Every row comes from one small tree of marks. The marks that hang from a mark follow it in brackets, in alphabetical order. Every link used is in the known rows. Which tree was each row made from?
Each row is shifted at random along 5 fixed directions that mean nothing.
Known rows
bazir{bogob{gopig} giga{zenet{dovi{mutot{banab}}}}}: [ -91   80   40  236 -223 -194   35  -13    4   97  -99  -35   18  -22
   -3   19  -42  -41  163 -123  145   52   63  -61  -15    0 -106  -67
  138  -43  -62    2   73  -56  148 -130 -139   18  -60  180   52 -124
  -67 -146  -41   65 -118   56  -17    3  -64 -135   14    9   48  -22
  -70   68  -18]
gopig{bazir{bogob giga{zenet}}}: [ 109  -78  -87   60 -180   56  162   15  100  -96  -93  105   78  -19
 -163   21   79  -39 -247  102  -49   50  178   89   47   77 -244  171
 -127   24  155  106   61   -4 -227 -109  130 -241  223 -278  107   57
 -181  102  159 -164 -112    0   58  -38  232  289  139 -200 -339  -55
   45  209  128]
banab{neduf sugotu{gopig miko{bogob}}}: [  90  -19  -33  -73   65  -12  100  -73 -112 -172  207   14  -28   24
  -28   10  -21  -16 -178   71 -136  -71   83   37   67   57  161   -2
   31  -38   -7  -62  -50  108  -85  127  102   52   55 -204 -126    3
   60  -38   20  -15  -54 -115   19  -25   84   71   26  -83   25    2
  167   60  -21]
zenet{dovi{mutot{laza} neduf} mozad}: [-139   19  183  -78   81  -52  -79  -31 -251  -78   67  -23   40   52
   -5  152   -1    9  224   42    6   17  -76  -48   -3 -110  125 -138
  -12 -127 -143  -60  -68   81  155   55  -29   44 -218  110   64 -110
  141  -72 -170  118  -40  -19  -28  -24  105 -124   78   19  199  -56
    6  -12 -189]
laza{banab neduf sugotu{gopig miko puriv}}: [   4  -65  -90 -147  109  -67   59 -128    1  116   34   69  129   77
  -89  -24 -116  -11  -22    0   57  -48  -77   66   70   15   30   17
   44   -6 -153   20   26    0   69   52  -29   69 -135 -109  -23  -91
   43   34   54  119    6  -28 -185  -42   21  -22  -33   40  -63   10
   53   34  -84]
zenet{mozad{dovi{mutot{banab laza} neduf} giga{bazir}}}: [  12  -20  -44  -63   22   80  -32  101   12  247  -82  116  -45   47
  -19  123  -23  -38  129  -64   32    4 -187  -10  -11  -98  -56  153
   -8    3  -25  151   75  -76   42   30  -46  -82   19  132  173   58
  -24   24   56   30  199   60  -14  -31  -18 -103  -84   24  -22   12
 -133   61   75]
mozad{giga{bazir{bogob{gopig}} zenet{dovi}}}: [  33   20 -104  104 -209 -285   99  -86   85  356 -169   60   44   70
  -99  -14 -146 -120   33 -148  152   26   42   55   24   98 -196   90
  188  -88 -139  123  214 -117  -13  -52 -104  -30  115  134  117  -75
 -116  -67  141  114    7   81 -147  -25  -32 -147  -13   83 -199  -16
 -139  104  133]
dovi{neduf{banab{sugotu{puriv}}} zenet}: [  73  -32  -11  -81  200  126   88   86   11 -225   73   50   82  -50
   35  -85    3   76 -184   91 -173 -134   57   59    6   51  169  -64
 -230  113   97  -53 -131   26  -71   30  -25 -110   -3 -219 -189   23
   46  119  -52  -93   53   -8  -16   -7  -34  144  -39  -39   36   88
  217 -124  -37]
sugotu{gopig{bazir laza{banab}} miko puriv}: [-128   16  -68   36  173  -24    9  -14   44   41  -81   41  239  -84
   43 -101 -134  156   24  -80    9  -20 -170   -7   32 -162  208  -79
  112  162  -11 -189 -140  -97  227 -168 -213  117 -342  -60 -174  -46
   59  114  -41   42   11  -85    0   58 -297   24  -92   13  176  115
  104 -100 -154]
mutot{banab{neduf{zenet}} dovi}: [  52   51    9   85 -167  -83 -101   24   36   65  123  -64 -276   23
   94   72   50  -56   97 -135  113  -58  -35 -105  -48   76   -8   -2
  163  -71  -17   81   81   41  -82  134   33  101  101  246   36   45
  -68 -159   99   26   52  -11   92   15  -92 -175 -107   -8   89   54
 -120  -40  126]
bazir{bogob giga{mozad zenet{dovi{mutot neduf}}}}: [-129  124  187  197 -176  -37   23   33 -166 -257  108 -133   53    7
   91   73  166   36  132   48    8  117  251 -123 -104   25 -124 -150
  -43 -168    1  -53  -53  104    4    7  -53  -57 -125  167   39  -58
    4 -228 -219   62 -130  137 -180   34  112  -70  161   52  170  -84
  -51  -27 -176]
mutot{banab{sugotu} dovi}: [ -79  -25 -134   17   75  -46   49   53  113  401 -367  211  250  -96
 -170  -81 -252   -3   78 -154   58 -134 -176  121   66   31   39  148
    0  149  -46  -42   21 -263  192 -248 -266   81 -114  -74  -45  -37
   35  187    8   10   74  -92   57  -52 -151    5 -121  -87 -121   56
   79   21   -6]
mozad{dovi{mutot{banab{neduf} laza} zenet} giga}: [-210  -74   85  113   64  282  -39 -122 -102  374 -372  180   54   70
 -247  308  -18  -31  144 -131  303   25 -194   39   64  -67 -147  263
  -40  -24  -62  137  176 -134  197 -199  -74  -46   60 -126  173   56
   45  191    4  110   12  -39  287  -91  319   68  177 -410 -274  -67
 -109  222  -11]
mozad{dovi{mutot} giga}: [  87  -32 -100  -70  -50 -184   94   42   81  269  -80   74  -13   66
  -33  -37 -165  -38   32  -41  -44  -35  -15   59    1   69   16   82
  -20   47  -98  148   46  -62  -82  -23  -66    8   32   96   57  -76
  -92  -18   68    4  239   64 -131  -26 -107 -192 -143  131  -18   21
  -48  -87  152]
mozad{dovi{neduf} giga}: [  21  -10  115 -153  -55   37    1   21 -172 -252  158  -58   13  160
   37  101  112   -8  -61  153 -124   55  109  -31  -31   94   25  -10
 -274 -130  -12   56  -27  205 -115  111  188 -107   17 -125   35   31
   29  -86  -80   29    6   59  -28   -8  308    2  168  -48   -2  -80
    7  -67  -31]
bogob{gopig{bazir laza{banab{dovi} sugotu{miko}}}}: [-105   74   -7   93   25  146  -74   66   74 -221  -21 -116  128 -129
  160 -179   88  146  -65  -11  -67   66   -5  -81  -10 -113  151  -55
  -57   98  175 -266 -149  -35  158 -167  -67  125 -200  -67 -225  131
   88   91  -99  -77  -95  -38  208  120 -173  170   26  -27  142   70
  109 -101 -126]
dovi{mutot{laza{banab sugotu}} neduf zenet{mozad{giga}}}: [ -44  115   49  100  -35  418 -235  157  144 -100  -62  -13 -242  -78
  124  229  332  115  -38   -8   58  119 -170 -170  -74 -180 -113  178
 -209   22  293   10  -12  -41  -19  -43   21 -189   63   69  123  230
 -150  131  114 -168  206  165  318  132  -51  118   14 -120   50  139
 -146  -92  117]
mozad{dovi{neduf{mutot}} giga{zenet}}: [  54   50   -8   78 -147   -7  -22   64   69   19   40  -41 -169   41
   93   47  106   -9  -25  -17  -22   67   67  -68  -57   80  -60   69
  -80  -58   53  135   56   27 -134   38   23  -56  120  143   59   95
 -145  -74   63  -35  136  108   -6   51  -40  -84  -24   24   12   35
 -123 -107  176]
bogob{bazir giga{mozad{dovi{neduf}} zenet}}: [ -90  131  151 -123   99 -271  -40  -15 -215  -66  103 -165  205   61
  211 -182 -126   22  142   -9 -106   19    0  -24  -70   50  195 -344
  -53 -145 -196 -217  -86   72  143  123 -112   40 -191   89 -207 -101
  228 -175 -307  204   42  125 -299   43 -137 -281    3  353  263   12
  -14 -353 -190]
neduf{banab{mutot{dovi zenet} sugotu{miko puriv}}}: [ -29   -6   44  113   28    0   -8  -74 -108   32  161  -17 -222   19
  -12  156   77  -82   84 -118  134  -96    7  -74   -3   61   -9   38
  225  -63  -50  112   70   53    9  124   -2  150   66  176    6   -9
   38 -136   38  103  -78 -127   28  -46   54  -54   -1 -184   64   -8
  -53  127    6]
bazir{bogob{gopig{laza}} giga{mozad}}: [ 151   33 -157  163 -114 -136  -43  132  280   45    8 -104  -97 -152
  164 -196  -72    2  -62  -81  -18   23   33  -45  -33  -12   72  -43
  202  114  117  -41    7 -101  -83  -44  -28  -77  122  161  -91  -33
 -251  -94  158 -148   52   95  -24   85 -413  -86 -222  259   64  108
  -65  -46  196]
mutot{banab{dovi neduf} laza zenet}: [  66   -9   30   23  -37   70 -168   33  -15   22  156  -74 -347   18
   74  133   81  -78   90 -110  113  -95  -95 -110  -20   17   50   26
  165  -56   22  114   79   76  -58  190  135   68  142  203   52   87
  -24 -133  110   14  -17  -68  200   -7  -10 -103  -70  -80   65   16
 -126   62  121]
zenet{dovi{neduf{banab}} mozad{giga}}: [   4    9 -162  -16  -11 -164  152   44  120  337 -169  175  171  -30
  -46 -145 -237    2   52 -100  -29  -41  -37   98   24   15   58   57
   86   61 -110  -95   21 -213   58  -96 -248   23  -35   21  -67  -56
  -22  100   16   16  231   78 -139  -10 -245 -145 -201  147    2   96
   73  -87   51]
dovi{mutot{banab{sugotu} laza zenet{mozad{giga}}} neduf}: [-101   40  110  -88  160   56 -150  -11 -108  227  -54   56 -134   40
   31  159 -112    5  244 -157  143 -121 -290  -62  -16 -127  105  -48
  175   23 -128  -40    3  -57  211   74  -98  104  -87  177   75  -59
  124   -3  -79  124  157  -39  105  -34 -117 -257 -121   17  196   60
  -80  -86  -87]
zenet{dovi{mutot{laza}} mozad{giga{bazir}}}: [  21   86  -46  -13  -15  -58  -47  175   53  131    0   36  -98  -42
   88   30   10   16  109  -72  -75    8 -114  -67  -62  -88   -2   63
   42   14   35   53  -17  -73  -11   28 -110  -21  -57  271   92   45
  -64  -61   58  -21  220   74  -63   59 -237 -145 -134  149  169   72
 -124 -125  103]
gopig{bazir laza{banab dovi{neduf zenet{mozad}} mutot}}: [  84   28   45  -47 -107   72 -140   33   97 -247  231 -177 -241   27
  205  -22  194   77   40  113  -18  103   37 -135  -70 -119  -18 -125
  -39   14   71   13  -80  155 -146  138  155   86  -77  268   80   57
  -38  -62   -9  -86   39  102   -8   71  -94  -72  -94  238  180   12
  -66  -60   -6]
gopig{laza{dovi{mutot}}}: [ -38  -53   90   24  -67 -109  -83 -183  -82   96   12  -90 -129  115
  -73  174    0  -56  157   -7  196   37    2  -30   15   -9  -51  -16
  107 -101 -161  149  101   87  -24   44   96  124  -24  186  150 -121
  -42  -86   49   97  -56  -19   -6  -42  160 -132   73   11  -37  -99
 -130  125    2]
giga{bazir{bogob{gopig{laza{banab}}}} zenet}: [ -95  138  143  170 -122   98 -193   -4   -8 -298   41 -218  -84  -21
  162   57  229   76  -34   -9   86  127   19 -165  -73  -57  -78 -145
  -35  -46  143 -110  -26  111   59  -27   72  -36  -48   70  -18   76
  -24  -78  -23  -11 -199   59  199  122   -2   76  180  -44   90   18
 -103 -100  -60]
gopig{bazir{giga} laza{banab mutot{dovi{neduf}} sugotu}}: [ 151   22 -101 -158  -12   -5  -58  265  215 -183  167 -116  -49  -72
  290 -370  -57  132   62   66 -255  -63   21  -64  -82  -51  145 -138
 -103  214   92  -56 -225   24  -24   29  -26  187 -236  232  -98   32
   -7  -96 -138 -145  148   63 -168   55 -401 -124 -335  425  296   47
   77 -259  -53]
gopig{bazir laza{banab dovi neduf}}: [ 118 -197  -29 -351   87  -57   80  -90  -44 -122  117  -36  165  129
  -61 -221 -164  -13  -24  205 -130  -52   78  143   69   23   67 -152
 -105   60 -160   18  -84  145  -55   84  207  130 -117 -170  -13  -97
  144   42 -109   11 -122  -89 -148 -110  183   33   -9  171  -93 -158
  164   94 -163]
zenet{dovi{neduf{mutot{laza{banab}}}} mozad{giga}}: [-150   33   -2   39   23  -40  -40  -66  -17  386 -180   95   11   25
  -47   57 -148   -7  260 -172  174    3 -148   -7   -1  -64  -16   43
  217  -23 -183  -43   79 -160  200  -59 -215  155 -114  207   63  -58
   36   22  -34  150  148   49  -15  -14 -131 -232  -97   40   60   26
 -103  -52  -33]
mozad{dovi{neduf{banab}} giga}: [  97  -49  -14 -270   52 -194  161   54  -97  -32  165    0  125  142
   89 -218 -232   -7   34   66 -217 -109  107   80  -19  130  182 -167
  -90   35 -196   -5  -99   92  -49  147  -11  100 -100  -30 -130 -116
  134 -103 -196   76  149   38 -263  -65  -38 -241 -141  247  157  -29
  147 -202  -96]
banab{mutot{zenet{mozad{dovi}}} neduf sugotu{gopig miko}}: [-191  199   81  279   21  161  -91    3  -80   -9   22  -43 -172  -89
  125  157  178   86   28 -175  102   35  -62 -186  -68  -36  105   53
  170  -56   90 -174  -27  -42  120  -72 -165  164  -37  188 -109  164
   84  -79  -42   62   17  -36  175  107 -145  -38   43 -211  232  112
  -64 -120  -22]
gopig{laza{banab neduf sugotu}}: [  -3   53  -52   51  -96   94 -209  -62  210  140 -111  -66 -183    7
   42   42   66   42  -11  -92  199   38 -134  -83  -17  -27  -80   89
   49   17   47  -21   85  -55    3  -33   24   81   30  118   62   61
 -155   74  190  -31  104   78  169   80 -124  -35  -49   46  -69   90
 -147 -101  117]
miko{bogob{giga{bazir mozad zenet}}}: [ -93  169   34   42   11 -144  -31  -13  -28   47  -80  -45  184  -60
   76 -112  -60   58   27  -55  -39   53   -1    0  -50   14  -25 -140
    9  -49  -19 -214  -49  -68   77   14 -160  -20 -110   11 -118  -30
   71   -8 -126   67   71   93 -131   92 -211 -105    4  207  128   68
  -36 -269  -78]
miko{bogob sugotu{gopig{bazir{giga} laza} puriv}}: [ -67  -30   76  198 -148  245  -65 -193 -107 -278   37   -5  -39   76
 -180  358  326  -20 -201  109  185  159   97  -66   35  -44 -236  268
  -38 -171  187   70  133  152  -62  -16  268 -170  165 -326  177   64
 -178   56  195  -13 -247  -80  251    6  528  383  374 -460 -286 -106
  -66  405   12]
gopig{bazir laza{mutot{zenet{mozad}} sugotu}}: [-112    7   64 -104   52 -106 -128 -187    0  253 -130   12  -37   62
  -50   14 -147   20  176  -86  212  -23 -196    0    8 -100  -17  -83
  245   38 -190  -93   14  -55  143    1  -54  255 -154  157  112 -139
  103   83  -32  136   38  -72   -5  -21  -99 -194  -72  132   66   -1
  -77  -87 -119]
bazir{bogob giga{zenet{dovi{mutot neduf} mozad}}}: [ -66   65  -59  265 -205  -74  129   68   96  180 -209  113  115  -98
  -70   21  -19    9   82  -83   69   76   89    1   -7  -25 -136  104
   43  -29   23    6   55 -185   25 -214 -231 -108  -19  135   70  -36
 -153    4   19  -39   39  129 -115   11 -106  -19  -35    8  -49   33
  -31  111   48]
bazir{giga{zenet{dovi}}}: [ -37  176  115  164 -308 -189  -86   13  -52 -142  162 -164 -197   61
  138  128  194  -20   79  -60   76   89  150 -190 -106   86 -141  -45
   60 -198    6   42   59  128 -110   99   28   23  -13  310  104   -5
 -130 -270   26   55  -29  105  -42   88    7 -178   84   49  155    4
 -184 -100   58]
bazir{bogob{gopig} giga{mozad zenet}}: [ 120  -18 -115   61  -72 -130  103   86  156  -13  -47   -6  125 -112
    2 -195  -75  -41 -141   30  -93   27  129   77   15   65  -46  -40
    2   57   77  -17    6  -76  -89  -64   -5 -194  135 -102  -56  -46
 -124  -11   49 -121  -75   59 -106   12 -134   63  -52  127 -105   14
   44   42   92]
miko{sugotu{gopig{bazir}}}: [  14   53  -80   -8   19   34   13   87   97 -150  -71   75  136  -85
  -15  -35   64  105 -226   75 -161   14  -34   22   12  -31   55   85
 -209   81  195 -137 -110  -33  -19 -125  -39  -91  -56 -266  -46   82
  -65  159   71 -145   74  -31  123   80  -70  214   23 -105  -12   95
  121 -121   35]
banab{mutot{dovi laza{sugotu}} neduf{zenet{mozad}}}: [ -31  -44   -4  -57  172  159  -26   70  -20   81  -52   64   -9 -105
  -23  -94  -78    6   69  -44  -47 -120  -82   53   15    1  126   18
   52   78    6  -42  -65  -98   74  -31  -62  142   -3    9  -88   72
  158   70  -97  -23  -14 -140   77  -45  -70   41  -93  -68   50   -6
   88   10  -57]
miko{sugotu{gopig{bazir laza{banab{dovi}}} puriv}}: [-308  112   35  398  -56  164 -136 -201   16  181 -274   -4   75  -19
  -89  219  136   95   75 -218  410   92  -77 -118  -28  -77 -134  209
  189  -66   55 -122  129 -129  227 -234 -202  155 -137   41   12   63
  -39  105   82  160  -69  -13  210   87   49  106  179 -320  -82   47
 -140   96  -79]
neduf{banab{mutot{dovi zenet}}}: [  35  -45    3   81  -73   59  -47  -10   19   22   36   11 -234   -4
  -70  156  129  -88    2  -20   81  -15    1  -23    7   59 -122  100
   45  -31   59  143   85   34  -83   43  100   -6  200   39  116   59
  -73  -28  125  -57  -57  -69  185  -30  133   61   30 -219 -102  -31
  -71  124  139]
neduf{banab{dovi sugotu}}: [  74    3 -159  166  -51   75   87   24  184  132 -109   67  -85  -89
  -66  -35   28  -29 -167  -92   29  -74  107   43    6  139  -61  215
   33   70  128   28   89 -130 -163  -71  -63   21  229  -44  -91  120
 -112   98  188 -112   79   -1  126   16  -60  125  -46 -152 -181   77
   36   23  207]
mozad{dovi{neduf zenet} giga{bazir{bogob{gopig{laza}}}}}: [ -89   37 -104  181  -16   38   43   97  175  324 -390  106  271  -73
   27 -140 -199   95   45 -172   71   23 -104   44    7  -54   56  100
  -29  133   23  -44   30 -271  176 -318 -307  -52 -103   19  -98   40
  -61  143  -34    9  145  123    4   38 -267  -43 -116   56  -68   99
  -16  -47   20]
dovi{mutot{laza} neduf{banab zenet{mozad}}}: [ 129   21  -34   56  -13  128  -83  153  135 -122  156  -25 -311 -113
  149   51  152   28  -53   -5  -68  -11  -71  -80  -41  -97   65    0
   22   61  180   55  -38    1 -160  117   55 -104  170  121    0  120
 -145   15  148 -198  166   43  181   64 -217   15 -169    6  143  147
  -25  -67  193]

Which tree is each row?
[ -39  201  116  136 -142  -22 -258  -19  -48 -296  305 -270 -275   -5
  297  110  221   70   36  -61   58  105  -36 -270  -84  -71  136 -113
  124 -127   99 -115  -41  167   16  182   96   77  -92  241 -132    9
 -117 -218   49   41   17   59   86  172 -187 -129    3  126  355  121
 -148 -175   16] -> gopig{laza{sugotu{miko{bogob{giga}} puriv}}}
[ 190  -34 -115  -93  -61   10  207  305  103 -253   70   58  118  -85
   34 -193   46   25 -195  198 -405   -2  187   78  -19   53  -32   11
 -339  119  207  116 -153   21 -199  -51   37 -239   25 -121  -20   80
  -87    4  -25 -231   17   45 -163    9  -38  196  -35   95   -5  -24
  141  -16   83] -> mozad{giga{bazir{bogob} zenet{dovi{mutot}}}}
[  98 -109  -77  -74  278  -10  164  -10  -37   -2   96   65   25  -23
  -39 -133 -157   13  -85    9 -113 -221   52  107   31   57  223  -43
   83  113  -49    9  -82   -1  -30   45  -53  103    5  -83 -169  -24
  149    2  -44   27   -2 -146 -155  -81  -66   34 -124   -6   35   -1
  194   14  -45] -> banab{dovi{mutot{zenet}} neduf sugotu{gopig{bazir} puriv}}
[ 159   51  -44   96  -95 -109  -90   66  146 -199  157 -163 -168  -96
  172  -45  191  -24 -132   93 -104  164   43  -68  -16  -84   18  -89
  -49  -97  169  -38   21   45  -92   61  114 -259  211   66    0   86
 -178  -67  136 -159    1  130   25  112 -153   67  -25  196   13   73
  -76  -17  207] -> bogob{giga{mozad zenet{dovi{mutot neduf}}} gopig{bazir}}
[  37  145 -194  197  -99 -136  -60  128  317  223  -51  -11 -101 -139
  222 -152  -78  126   30 -258   65  -39 -122 -136  -63  -89  101   79
  269  154   95  -68  -21 -198    7  -94 -264  136 -137  363 -106   26
 -240  -31  186  -50  300   81  -74  144 -648 -188 -342  256  231  254
 -116 -229  159] -> gopig{bazir{giga} laza{sugotu{miko puriv}}}
[-103  226  168  267  -87  193 -197   -8  -28 -206  180 -206 -362   -7
  220  218  367  103   60  -92  183   68   64 -277 -161  -22  -62  -31
   15 -116  120  -44    8  117  -67  106  -24   92  -13  393  -14  117
  -20 -168    3   53   74  161   65  140  -68  -98   60  -22  254  102
 -175 -194    8] -> laza{banab{neduf sugotu{puriv}} dovi{mutot zenet{mozad}}}
[-182   43  195  191 -176   85 -148 -131 -116 -115  -20 -151  -65   28
   -5  162  164  -16  165   -6  259  181   60 -128  -34  -53 -164  -43
   98 -115  -23   -7   80   93  103  -72  119   64  -29  124  114  -46
   11 -132  -82   95 -300   21   99    8  248    8  220 -119  -19 -141
 -151  173 -121] -> bazir{bogob{gopig{laza{dovi mutot{zenet{mozad}}}}} giga}
[ 110  -79   13 -184  -13   47    9   63  -49  -16  104  -20  -98  134
  -10   51   57  -80    9   85  -77    4    7   17  -18   19 -158   58
 -135  -27  -21  291   50  119 -122  149  170  -74   74   56  194   44
    1  -66   10    2   23   13  -68  -59  195  -24   40   25  -78 -110
 -104  105   50] -> mozad{dovi{mutot{laza{banab}}} giga{bazir zenet}}
[ 133  -79   -5 -184   47 -225  -79  -58   -9  -10  162  -99 -128   30
   35  -74  -62 -133   42   89  -45   43  -88   34   55  -63   78 -151
  139  -61 -111   48   51   81   17  161  194  -31  104   85   61  -93
   17  -90   62   17 -130  -53  -88  -30  -18  -81  -53  244   -4  -69
  -59  115   73] -> bogob{giga{bazir} gopig{laza{mutot{zenet{dovi mozad}}}}}
[ -16   13  -73  162   40   17   25  -59   94  305 -185   77 -144  -68
 -100   39  -63  -38   -9 -177  134 -134    4   33   13  118  -12  148
  179   47    4   24   97 -159  -43  -86 -133  137  156  109  -30   48
  -16   58  115    2   74  -61  103  -13 -108  -31  -71 -138 -102   54
  -37  -11  153] -> banab{dovi mutot{zenet} sugotu}
[ 116 -116 -233 -172  160  -61  162   14  196  307 -105  164  126  -68
 -109 -293 -284  -21  -17    1  -71 -130  -53  195   70   46   50   29
   58  211 -117   28  -20 -171    8  -48 -121  168  -22  -49  -73  -51
   90  133   -3  -34   83  -61 -221  -90 -209  -36 -282  179  -88    9
  161   30    6] -> laza{dovi mutot{zenet{mozad}} neduf{banab{sugotu{gopig}}}}
[   7   72    5   46  -87 -214   25   49   20   88   19  -71   13  -11
  130 -132 -120   12  120  -68  -21   18   19  -32  -73    5   25 -154
  139   27  -74  -53  -42  -27   16   13 -115   50  -65  205  -58 -112
   -9 -140 -100   48  117   94 -189   25 -244 -249 -150  263  189   32
  -65 -159  -18] -> gopig{bazir{bogob{giga{mozad{dovi{mutot{zenet}}}}}}}
[  -2 -115   87 -307  142  -28   76   50 -138 -195   72   13  220   53
  -58 -140  -98   14   68  215 -213  -62   53  114   35   34   63 -184
 -297   78 -102   22 -184  127   35   31   66   61 -248 -162  -11 -119
  232   27 -281    1 -119  -78 -132  -93  177   22   23   70   64 -139
  198  -42 -237] -> laza{banab mutot{dovi{zenet}}}
[ -22   16  107  -13  -84  -73 -177  -53  -47  -44  132 -101 -222   51
   63  142   94  -30  164   24  108   69  -82 -113  -18  -93   34  -95
  118 -116  -71   30   20  100   18  115  107   63  -50  267  150  -57
  -36 -101   21   45  -53    0   16   18    4 -145  -13  105  141  -23
 -125   44   -2] -> gopig{laza{mutot{zenet{dovi{neduf} mozad}}}}
[-161   85  186  163 -227 -161  -89 -387 -205  130  -48  -82 -149  211
 -115  352   60  -87  107 -134  404  110   36  -88   -8   74 -250    7
  287 -269 -211  -29  244  107   -8   72   80   75  121   67  154 -125
  -40 -137  104  258  -84   64   87  -14  332 -169  276 -163 -158  -69
 -235   19   -7] -> gopig{bazir{bogob{giga}}}
[  22  111   74   36    9  228  -97  263   13 -345  230 -163 -133  -86
  289 -100  255  106  -15   57 -189   44   71 -141 -162  -20   -8 -110
 -178   38  218    3 -155  103 -113  135   31  -22  -31  153  -81  207
   37 -115 -133 -109   83   91    8  106 -144   33  -33   78  276   46
  -47 -258  -26] -> giga{bazir mozad{dovi{mutot{laza{neduf{banab zenet}}}}}}
[ -73  205   20  158  -23   53 -159   70   81  -52  -72  -80  -33 -110
  130   70  205   82  -86  -56    5  129  -51 -112  -93   -9  -86   26
  -86  -60  188 -168    3  -54  -37  -28  -73 -172   60   31  -51  152
 -101    8   89  -54  133  164   74  173 -170   49   86   33   39  136
 -162 -319  120] -> bogob{giga{bazir mozad}}
[ 127 -115 -117   62   64   64  141 -165   86  119    0   94 -220    1
 -179   73  -11 -105 -220  -25   79 -118   90  120   68  149  -93  145
  192   60   11  135  137  -35 -206   45   88   36  374 -177    4   43
  -64   91  239  -74  -29 -130  135  -81  130  138    2 -265 -270    0
   62  169  199] -> neduf{banab{mutot sugotu{gopig}} zenet}
[ 110  -70 -164  -49  233   25  207  119  100  -63   55  121   91 -157
   -4 -224 -112   43 -196   36 -261 -154   53  117   51   53  211  -10
  -58  228   92  -44 -147  -87  -50  -34 -111   11    7 -194 -261   13
   11  130   14 -141   74 -112  -60  -15 -243  163 -161  -27   54  106
  256 -109   51] -> neduf{banab{sugotu{miko puriv}} mutot}
[ -69   32   48  -23   14  254 -124   72  -10  -44 -136   50   40  -33
  -33  110  121    2  -68   -5   42   63 -147  -25   -7  -75 -124  127
 -101    0  149  -21   36  -41   86  -64   68 -178   81 -164   80  123
   11  104   42  -27  -74    4  205   27  147  189  148 -188 -127   -4
  -71   62  -14] -> mutot{laza{sugotu} zenet{mozad{giga{bazir{bogob{gopig}}}}}}
[  86  113   23  150 -280  -16 -101  -28   57 -264  140 -123 -237   18
   90  136  258   -3 -188   31   23  142  113 -136  -40    9 -131   65
  -17 -115  194  -41   71  142 -181   74  205 -133  221  -36   70   87
 -211  -97  204 -107  -14   93  228  111   77   82  116  -92  -44   45
 -109  -41  193] -> miko{bogob{gopig{bazir{giga}}}}
[   5   66  -21 -193  172 -267   77   63  -20   58  -61   19  266  -39
   75 -278 -262   61   11  -11 -217  -99  -49  105    2   49  175 -230
  -87   82 -115 -168 -141  -70   79   -6 -182   19 -194  -53 -195  -90
  151   18 -173   40  112   15 -233   23 -296 -148 -122  302  156   71
  114 -360  -87] -> bogob{giga{bazir zenet}}
